Here is a tiny trained network, its code and every weight. The questions are about switching its units off for an input and a target symbol, where a switched-off unit gives its printed mean instead of its output.

import numpy as np


def w(rows, s, z=0):
    codes = np.array(rows[::2]) - 128.0
    scale = np.full(codes.shape[1], s)
    scale[-1] = z or s
    return codes * scale


def norm(h):
    return h / np.sqrt((h * h).mean(-1, keepdims=True) + 1e-5)


def f(y):
    return y / 2 * (1 + np.tanh(0.7978845608 * (y + 0.044715 * y**3)))


def softmax(a):
    e = np.exp(a - a.max(-1, keepdims=True))
    return e / e.sum(-1, keepdims=True)


def log_softmax(a):
    a = a - a.max(-1, keepdims=True)
    return a - np.log(np.exp(a).sum(-1, keepdims=True))


def net(x, mask):
    ids = ['ΛΨαβγθμξσ'.index(c) for c in x.split()]
    T = len(ids)
    res = E[ids] + P[:T]
    u = 0
    for l in range(2):
        q, k, v = (norm(res) @ M[l].T for M in (Q, K, V))
        z = softmax(np.where(np.tri(T) > 0, q @ k.T / 4**0.5, -1e9)) @ v
        res = res + np.where(mask[u], z, O[l][:, -1]) @ O[l][:, :-1]
        u += 1
        y = f(norm(res) @ A[l][:, :-1].T + A[l][:, -1])
        res = res + np.where(mask[u : u + 8], y, B[l][:, -1]) @ B[l][:, :-1]
        u += 8
    return log_softmax(norm(res)[-1] @ U[:, :-1].T + U[:, -1])


Q, K, V, O, A, B = {}, {}, {}, {}, {}, {}
E = w([
[61,153,52,161,35,102,157,154,111,109,145],'Λ',
[131,159,107,112,72,92,209,183,144,133,47],'Ψ',
[55,194,101,149,89,117,165,73,154,164,97],'α',
[7,120,161,115,159,160,70,154,54,105,83],'β',
[122,91,104,133,172,210,200,179,134,91,137],'γ',
[148,126,102,96,13,176,119,115,148,15,105],'θ',
[86,178,150,114,163,130,96,162,152,22,99],'μ',
[176,202,104,172,115,174,115,171,189,137,151],'ξ',
[134,116,92,214,192,116,145,114,157,35,99],'σ',
],0.018)
P = w([
[137,11,124,62,163,59,127,107,187,178,177],'0',
[130,99,146,108,151,98,143,103,110,91,104],'1',
[119,107,145,124,124,116,125,112,123,86,118],'2',
[113,120,139,125,123,130,122,130,121,89,121],'3',
[106,135,134,121,120,140,118,138,127,98,117],'4',
[105,145,127,123,126,146,117,155,126,98,119],'5',
[103,160,118,118,130,159,113,172,119,101,119],'6',
[113,170,113,118,124,165,117,175,112,118,117],'7',
[122,179,111,120,135,166,119,178,103,128,113],'8',
[114,185,107,154,141,184,121,172,81,117,106],'9',
],0.011)
Q[0] = w([
[243,66,186,64,198,109,95,79,130,241,227],'L0H1',
[144,107,241,45,165,53,86,130,221,147,254],'L0H1',
[142,158,114,124,147,111,103,108,104,125,143],'L0H1',
[178,101,156,176,94,150,87,128,180,202,223],'L0H1',
],0.0053)
K[0] = w([
[89,2,188,81,115,13,171,39,55,115,128],'L0H1',
[25,29,145,61,137,72,220,109,121,82,115],'L0H1',
[133,100,132,110,149,128,162,79,130,86,130],'L0H1',
[59,58,120,162,85,104,174,75,127,72,66],'L0H1',
],0.0056)
V[0] = w([
[97,48,148,118,116,42,151,87,3,108,71],'L0H1',
[125,94,40,102,99,79,15,118,211,202,109],'L0H1',
[148,80,51,107,96,191,207,156,125,166,191],'L0H1',
[96,140,202,34,116,84,102,168,121,83,164],'L0H1',
],0.0056)
O[0] = w([
[23,93,132,72,135,123,160,174,204,85,146,2],'L0H1',
[125,213,254,133,99,149,145,154,132,70,230,96],'L0H1',
[110,75,212,238,128,134,116,87,119,117,55,151],'L0H1',
[118,151,91,115,90,191,141,109,128,195,146,122],'L0H1',
],0.0092,0.007)
A[0] = w([
[133,122,83,137,76,107,110,133,101,106,50,128],'L0N1',
[180,62,113,179,86,114,75,111,166,186,118,23],'L0N2',
[254,154,110,80,150,97,128,82,89,119,143,85],'L0N3',
[111,98,127,103,119,145,122,159,29,133,137,122],'L0N4',
[73,149,118,123,147,78,165,67,150,146,127,45],'L0N5',
[60,76,110,51,125,86,59,139,117,152,95,105],'L0N6',
[158,182,161,72,63,78,119,89,63,158,151,88],'L0N7',
[170,121,115,166,213,134,91,80,115,79,143,5],'L0N8',
],0.0088,0.0031)
B[0] = w([
[43,136,73,93,134,86,169,85,158,81,83,254],'L0N1',
[108,72,248,189,116,66,162,147,48,86,123,136],'L0N2',
[49,113,127,149,13,137,42,221,194,222,146,188],'L0N3',
[3,134,154,221,47,167,137,56,163,103,174,160],'L0N4',
[116,195,52,211,205,200,119,9,236,207,84,140],'L0N5',
[135,179,206,189,144,127,171,78,10,111,181,173],'L0N6',
[150,78,152,143,239,212,137,199,234,68,235,156],'L0N7',
[110,134,50,51,90,67,65,217,178,194,142,178],'L0N8',
],0.0061,0.0071)
Q[1] = w([
[204,210,168,164,77,144,13,87,105,139,106],'L1H1',
[131,126,117,79,170,149,120,230,90,135,119],'L1H1',
[143,243,178,111,92,5,64,140,102,114,131],'L1H1',
[188,74,173,211,53,162,149,189,122,172,182],'L1H1',
],0.012)
K[1] = w([
[104,87,174,66,151,107,167,177,202,157,203],'L1H1',
[181,90,50,132,93,146,115,44,124,171,98],'L1H1',
[109,136,162,70,116,164,175,145,213,140,235],'L1H1',
[139,104,251,160,148,82,136,88,134,101,152],'L1H1',
],0.012)
V[1] = w([
[50,47,160,104,134,255,149,122,48,136,139],'L1H1',
[211,58,94,100,18,112,178,146,147,89,110],'L1H1',
[68,165,139,118,5,92,48,140,79,119,160],'L1H1',
[130,147,127,181,86,93,247,103,122,213,156],'L1H1',
],0.0089)
O[1] = w([
[49,75,129,130,89,186,76,214,146,128,129,254],'L1H1',
[199,100,78,101,36,108,191,125,95,92,99,180],'L1H1',
[101,136,141,198,137,141,118,160,144,12,106,18],'L1H1',
[101,103,130,155,161,160,252,132,198,166,104,90],'L1H1',
],0.012,0.0021)
A[1] = w([
[109,137,129,135,141,92,8,145,138,116,155,71],'L1N1',
[86,190,87,201,112,60,93,162,156,124,69,223],'L1N2',
[91,120,67,105,58,109,127,150,113,231,189,101],'L1N3',
[98,153,121,133,177,164,108,71,235,201,126,208],'L1N4',
[204,83,48,143,175,54,140,104,137,103,120,140],'L1N5',
[175,142,107,97,95,102,218,142,164,158,91,2],'L1N6',
[213,177,187,160,179,160,178,107,95,65,148,69],'L1N7',
[75,100,84,185,163,100,126,182,216,86,120,75],'L1N8',
],0.011,0.0049)
B[1] = w([
[198,86,124,120,206,192,222,168,109,124,121,169],'L1N1',
[119,185,50,73,118,170,186,96,118,146,145,250],'L1N2',
[148,85,85,188,184,118,137,143,169,149,140,181],'L1N3',
[144,164,137,126,83,187,70,79,143,91,32,175],'L1N4',
[129,145,179,67,87,76,90,121,141,166,168,172],'L1N5',
[84,197,220,91,131,158,157,181,51,143,123,160],'L1N6',
[140,58,102,167,145,85,93,198,124,153,63,151],'L1N7',
[141,147,149,128,108,5,111,77,107,155,233,170],'L1N8',
],0.012)
U = w([
[115,120,88,177,138,114,237,98,158,96,217,58],'Λ',
[114,129,196,66,102,163,254,192,118,169,103,46],'Ψ',
[124,143,152,116,137,205,137,60,202,141,85,145],'α',
[25,147,164,113,151,151,50,201,59,118,143,197],'β',
[107,21,63,84,131,163,165,170,153,203,106,169],'γ',
[159,86,123,75,22,178,119,171,113,45,121,41],'θ',
[196,126,94,50,242,221,205,149,103,76,182,13],'μ',
[181,106,167,188,191,93,153,197,133,78,86,253],'ξ',
[170,117,151,53,143,97,81,99,82,170,189,203],'σ',
],0.0071,0.0018)

Each question gives the input, a string of symbols that net reads in full, and the target symbol t.
The units are the heads (4 rows each of Q, K, V and O) and the neurons (one row each of A and B). Each row of codes is followed by its name. A weight is (code - 128) times the scale printed after its matrix; where a second scale follows, it is the last column's (O, A, B and U).
mask holds one flag per unit, layer by layer, with each layer's heads first. A switched-off unit (its flag False) gives its mean, the last column of its rows in O or B, instead of its output. The means were averaged over made-up inputs and are rounded, as every weight is.
A unit's drop is (log p(t) with every unit on - log p(t) with that unit switched off) / (log p(t) with every unit on - log p(t) with every unit switched off).
The circuit of an input: a set's keep is (log p(t) with only the set's units on - log p(t) with every unit switched off) / (log p(t) with every unit on - log p(t) with every unit switched off). Starting from the 12 units with the biggest drops (on a tie, the unit counted first), units are removed one at a time, each time the one whose removal leaves the highest keep (on an exact tie, the one counted first), for as long as the keep stays at least 0.8.
circuit, biggest first: the units of the circuit, biggest drop first
most important unit: the unit with the biggest drop
top k neurons: the k neurons with the biggest drops, biggest first
top k neurons in layer l: the k neurons of layer l with the biggest drops, biggest first
input Λ γ β θ ξ μ β Ψ α, target Λ: circuit, biggest first : (L1H1 L1N8 L0N7)
input γ β γ ξ, target γ: top neuron : (L1N3)
input μ θ α μ, target θ: circuit, biggest first : (L1H1 L0N3)
input μ γ α Ψ θ γ Ψ γ γ μ, target γ: top 2 neurons : (L0N6 L0N7)
input Λ α θ α ξ β, target Λ: circuit, biggest first : (L1H1 L1N8)
input β θ ξ γ Λ Ψ, target β: circuit, biggest first : (L1H1 L0H1)
input Ψ α γ μ γ Λ μ σ θ γ, target Λ: top 2 neurons : (L0N8 L1N8)
input σ α α σ θ σ γ γ θ, target σ: top 3 neurons in layer 0 : (L0N8 L0N3 L0N7)
input γ β Λ ξ Λ, target γ: circuit, biggest first : (L1H1 L1N3)
input Λ γ ξ α, target Λ: circuit, biggest first : (L0H1 L1H1 L1N8 L0N7)
input γ Ψ ξ θ β Ψ, target γ: circuit, biggest first : (L0H1 L1H1 L1N3)
input μ ξ β γ μ β α Ψ, target μ: top 2 neurons : (L1N1 L0N7)
input μ β μ β Ψ θ θ σ ξ, target μ: circuit, biggest first : (L1N1 L1H1 L0H1)
input γ Λ α γ ξ θ, target γ: most important unit : L1H1
input σ Λ α γ ξ, target σ: circuit, biggest first : (L1H1 L0H1)
input σ σ α, target σ: circuit, biggest first : (L1H1 L0N8)
input Λ γ μ γ γ μ σ Ψ σ μ, target σ: top 2 neurons : (L0N8 L1N5)
input ξ Λ Λ, target ξ: circuit, biggest first : (L0H1 L1N7 L1H1)
input Λ γ Ψ α α σ α, target σ: top 3 neurons in layer 0 : (L0N8 L0N5 L0N3)
input β Λ μ Ψ β Ψ ξ, target β: circuit, biggest first : (L1H1)
input γ α μ μ Λ μ, target Λ: circuit, biggest first : (L0H1 L1H1 L1N8)
input α Λ θ γ β μ γ, target β: top 2 neurons : (L0N1 L1N8)
input μ ξ γ α β θ θ α α, target μ: top 2 neurons : (L1N1 L0N7)
input μ α β μ μ γ Λ ξ, target μ: top 2 neurons in layer 1 : (L1N1 L1N2)
input θ γ σ Ψ θ σ γ θ μ, target μ: top 2 neurons : (L1N1 L0N1)
